Below is a small trained network, with its code and all its weights. Each question gives an input and a class and asks what happens when units are switched off, that is, made to give their printed mean instead of their output.

import numpy as np


def w(rows, s, z=0):
    codes = np.array(rows[::2]) - 128.0
    scale = np.full(codes.shape[1], s)
    scale[-1] = z or s
    return codes * scale


def f(y):
    return np.maximum(y, 0)


def log_softmax(a):
    a = a - a.max(-1, keepdims=True)
    return a - np.log(np.exp(a).sum(-1, keepdims=True))


def net(x, mask):
    res = np.array(x, float).reshape(1, 4) / 4 @ E
    y = f(res @ A[0][:, :-1].T + A[0][:, -1])
    res = res + np.where(mask, y, B[0][:, -1]) @ B[0][:, :-1]
    return log_softmax(res[-1] @ U[:, :-1].T + U[:, -1])


A, B = {}, {}
E = w([
[134,108,141,62,122,174,169,83,101,143,171,70],'x0',
[86,183,64,91,143,108,109,62,203,88,147,160],'x1',
[158,144,4,129,91,199,86,110,87,154,108,138],'x2',
[179,143,75,169,156,138,188,165,93,85,184,174],'x3',
],0.016)
A[0] = w([
[122,88,138,29,142,188,181,66,74,140,228,63,7],'n0',
[139,134,84,162,74,176,109,108,82,166,128,141,19],'n1',
[83,197,84,98,132,88,125,77,179,85,183,152,61],'n2',
[155,113,77,169,75,180,39,125,82,138,133,119,20],'n3',
[97,64,144,122,74,69,29,107,104,167,93,57,200],'n4',
[196,101,210,206,97,181,132,198,1,171,77,115,131],'n5',
[179,98,50,217,174,127,242,195,71,11,234,127,31],'n6',
[91,158,109,179,113,37,82,207,93,129,45,207,58],'n7',
[101,164,230,108,204,44,191,186,151,65,151,98,101],'n8',
[161,37,194,103,111,94,142,170,114,71,106,137,28],'n9',
],0.0084,0.0014)
B[0] = w([
[182,77,132,154,170,80,158,197,189,221,67,113,216],'n0',
[113,224,172,153,175,201,127,132,163,148,143,138,186],'n1',
[144,142,80,144,81,104,254,102,168,51,142,62,207],'n2',
[57,153,151,80,169,188,173,46,116,215,140,133,199],'n3',
[153,158,155,95,69,97,63,91,150,65,20,160,195],'n4',
[41,132,84,161,77,157,152,144,231,50,151,72,242],'n5',
[181,159,237,74,79,75,72,140,128,76,76,168,253],'n6',
[171,75,112,179,166,55,170,174,163,198,121,151,204],'n7',
[96,155,151,157,175,207,126,68,100,175,141,174,233],'n8',
[91,153,166,145,166,168,153,154,90,74,127,127,182],'n9',
],0.009,0.019)
U = w([
[86,148,80,157,95,144,213,108,199,2,140,41,96],'0',
[152,179,189,26,80,78,37,91,155,88,39,166,143],'1',
[99,230,148,160,219,238,155,58,113,179,129,175,121],'2',
[173,82,96,164,182,59,178,226,188,240,55,133,112],'3',
[137,126,128,140,114,160,124,88,176,103,127,136,253],'4',
[157,101,101,130,173,136,85,124,54,141,185,109,92],'5',
[89,85,85,102,122,99,108,129,92,145,212,157,98],'6',
],0.0079,0.0068)

Each question gives the input, the list of numbers given to net, and the class t.
The units are the neurons (one row each of A and B). Each row of codes is followed by its name. A weight is (code - 128) times the scale printed after its matrix; where a second scale follows, it is the last column's (A, B and U).
mask holds one flag per neuron, in row order. A switched-off neuron (its flag False) gives its mean, the last column of its row in B, instead of its output. The means were averaged over made-up inputs and are rounded, as every weight is.
A unit's drop is (log p(t) with every unit on - log p(t) with that unit switched off) / (log p(t) with every unit on - log p(t) with every unit switched off).
The circuit of an input: a set's keep is (log p(t) with only the set's units on - log p(t) with every unit switched off) / (log p(t) with every unit on - log p(t) with every unit switched off). Starting from all 10 units, units are removed one at a time, each time the one whose removal leaves the highest keep (on an exact tie, the one counted first), for as long as the keep stays at least 0.8.
circuit, biggest first: the units of the circuit, biggest drop first
top k neurons: the k neurons with the biggest drops, biggest first
drop when u is switched off: that unit's drop, to one decimal
input [-8,7,5,-1], class 3: circuit, biggest first	(n7)
input [0,4,6,-1], class 2: top 2 neurons	(n5; n3)
input [-8,5,4,7], class 3: top 2 neurons	(n7; n4)
input [4,-4,3,-4], class 0: top 3 neurons	(n6; n5; n7)
input [1,-7,-3,7], class 0: top 3 neurons	(n5; n4; n9)
input [5,6,0,7], class 1: top 2 neurons	(n6; n5)
input [0,6,3,7], class 1: top 2 neurons	(n6; n5)
input [-6,-5,1,7], class 1: top 2 neurons	(n6; n0)
input [8,-6,5,-3], class 3: top 2 neurons	(n0; n2)
input [-5,-3,4,5], class 1: top 2 neurons	(n6; n0)
input [1,-2,-5,3], class 2: top 2 neurons	(n8; n4)
input [-8,-8,-5,-4], class 0: top 3 neurons	(n5; n0; n9)
input [-7,1,-4,-5], class 3: top 2 neurons	(n7; n6)
input [-8,-3,8,8], class 1: top 3 neurons	(n6; n8; n0)
input [8,0,2,1], class 3: circuit, biggest first	(n0)
input [8,-2,-6,-3], class 3: drop when n0 is switched off	3.0
input [8,6,4,5], class 3: drop when n0 is switched off	1.2
input [3,5,-6,-2], class 2: drop when n5 is switched off	1.3
